Below are the code and all the weights of a small trained network. Each question names an input and a target symbol and asks about switching units off, where a switched-off unit gives its printed mean instead of its output.

import numpy as np


def w(rows, s, z=0):
    codes = np.array(rows[::2]) - 128.0
    scale = np.full(codes.shape[1], s)
    scale[-1] = z or s
    return codes * scale


def f(y):
    return np.maximum(y, 0)


def softmax(a):
    e = np.exp(a - a.max(-1, keepdims=True))
    return e / e.sum(-1, keepdims=True)


def log_softmax(a):
    a = a - a.max(-1, keepdims=True)
    return a - np.log(np.exp(a).sum(-1, keepdims=True))


def net(x, mask):
    ids = ['Θεζξτψ'.index(c) for c in x.split()]
    T = len(ids)
    res = E[ids] + P[:T]
    r = res
    for j in range(3):
        rows = slice(3 * j, 3 * j + 3)
        q, k, v = (r @ M[0][rows].T for M in (Q, K, V))
        z = softmax(np.where(np.tri(T) > 0, q @ k.T / 3**0.5, -1e9)) @ v
        o = O[0][rows]
        res = res + np.where(mask[j], z, o[:, -1]) @ o[:, :-1]
    y = f(res @ A[0][:, :-1].T + A[0][:, -1])
    res = res + np.where(mask[3:15], y, B[0][:, -1]) @ B[0][:, :-1]
    return log_softmax(res[-1] @ U[:, :-1].T + U[:, -1])


Q, K, V, O, A, B = {}, {}, {}, {}, {}, {}
E = w([
[137,125,140],'Θ',
[122,96,73],'ε',
[49,44,32],'ζ',
[255,126,72],'ξ',
[104,68,162],'τ',
[142,112,91],'ψ',
],0.022)
P = w([
[171,109,250],'0',
[254,54,162],'1',
[120,165,69],'2',
[160,13,222],'3',
[63,113,176],'4',
[76,151,12],'5',
],0.0077)
Q[0] = w([
[143,9,34],'h1',
[85,17,104],'h1',
[159,130,113],'h1',
[225,200,178],'h2',
[233,16,211],'h2',
[131,40,72],'h2',
[90,255,39],'h3',
[200,224,248],'h3',
[152,219,112],'h3',
],0.0087)
K[0] = w([
[90,119,139],'h1',
[57,6,118],'h1',
[86,147,120],'h1',
[95,185,160],'h2',
[153,121,207],'h2',
[100,97,112],'h2',
[170,176,109],'h3',
[122,120,62],'h3',
[137,175,92],'h3',
],0.017)
V[0] = w([
[169,146,85],'h1',
[140,111,100],'h1',
[1,121,103],'h1',
[62,135,161],'h2',
[50,131,40],'h2',
[59,99,213],'h2',
[126,78,108],'h3',
[117,79,35],'h3',
[110,166,90],'h3',
],0.0088)
O[0] = w([
[83,44,89,79],'h1',
[108,96,109,172],'h1',
[166,191,135,188],'h1',
[111,31,206,105],'h2',
[197,71,217,108],'h2',
[2,161,185,189],'h2',
[190,176,148,209],'h3',
[57,242,123,130],'h3',
[93,106,107,1],'h3',
],0.0064,0.0042)
A[0] = w([
[139,99,170,27],'n1',
[85,142,81,64],'n2',
[173,176,170,158],'n3',
[102,146,182,174],'n4',
[139,131,213,64],'n5',
[160,150,161,144],'n6',
[113,158,180,82],'n7',
[127,127,177,95],'n8',
[150,111,138,2],'n9',
[155,133,193,137],'n10',
[183,101,97,122],'n11',
[8,101,103,112],'n12',
],0.015,0.008)
B[0] = w([
[143,177,180,146],'n1',
[154,107,204,135],'n2',
[116,10,158,202],'n3',
[109,48,97,244],'n4',
[204,157,111,188],'n5',
[135,50,115,177],'n6',
[199,172,187,169],'n7',
[195,125,91,170],'n8',
[22,44,174,128],'n9',
[178,101,145,206],'n10',
[129,138,205,253],'n11',
[126,169,229,203],'n12',
],0.011,0.0053)
U = w([
[105,7,76,136],'Θ',
[133,173,124,215],'ε',
[1,117,213,89],'ζ',
[184,138,94,55],'ξ',
[167,140,171,2],'τ',
[85,151,92,194],'ψ',
],0.009,0.0085)

Each question gives the input, a string of symbols that net reads in full, and the target symbol t.
The units are the heads (3 rows each of Q, K, V and O) and the neurons (one row each of A and B). Each row of codes is followed by its name. A weight is (code - 128) times the scale printed after its matrix; where a second scale follows, it is the last column's (O, A, B and U).
mask holds one flag per unit, heads first, then neurons. A switched-off unit (its flag False) gives its mean, the last column of its rows in O or B, instead of its output. The means were averaged over made-up inputs and are rounded, as every weight is.
A unit's drop is (log p(t) with every unit on - log p(t) with that unit switched off) / (log p(t) with every unit on - log p(t) with every unit switched off).
The circuit of an input: a set's keep is (log p(t) with only the set's units on - log p(t) with every unit switched off) / (log p(t) with every unit on - log p(t) with every unit switched off). Starting from the 12 units with the biggest drops (on a tie, the unit counted first), units are removed one at a time, each time the one whose removal leaves the highest keep (on an exact tie, the one counted first), for as long as the keep stays at least 0.8.
circuit, biggest first: the units of the circuit, biggest drop first
top k neurons: the k neurons with the biggest drops, biggest first
heads that matter: for each layer, one digit per head in row order, 1 if its drop is at least 0.15 and else 0, layers parted by /
drop of u: that unit's drop, to one decimal
input ε Θ ζ ζ ψ, target Θ: circuit, biggest first => (h2 n3 n6 h1)
input τ τ τ, target ζ: circuit, biggest first => (h2 n12)
input Θ Θ τ ξ τ τ, target ε: circuit, biggest first => (h2 h1)
input Θ Θ Θ τ, target τ: circuit, biggest first => (n5 h1 h3)
input ψ ψ Θ ζ, target ζ: circuit, biggest first => (n12)
input ζ ψ ζ ζ τ, target Θ: top 3 neurons => (n4 n3 n6)
input ζ Θ Θ, target Θ: top 3 neurons => (n12 n11 n3)
input ξ ζ ζ Θ ε Θ, target Θ: top 2 neurons => (n3 n6)
input ψ ψ ξ ξ Θ τ, target ε: heads that matter => 010
input Θ Θ τ τ Θ τ, target ζ: heads that matter => 010
input ζ ζ Θ τ ψ, target Θ: top 3 neurons => (n3 n6 n12)
input τ Θ τ ζ, target ζ: drop of n1 => 0.2
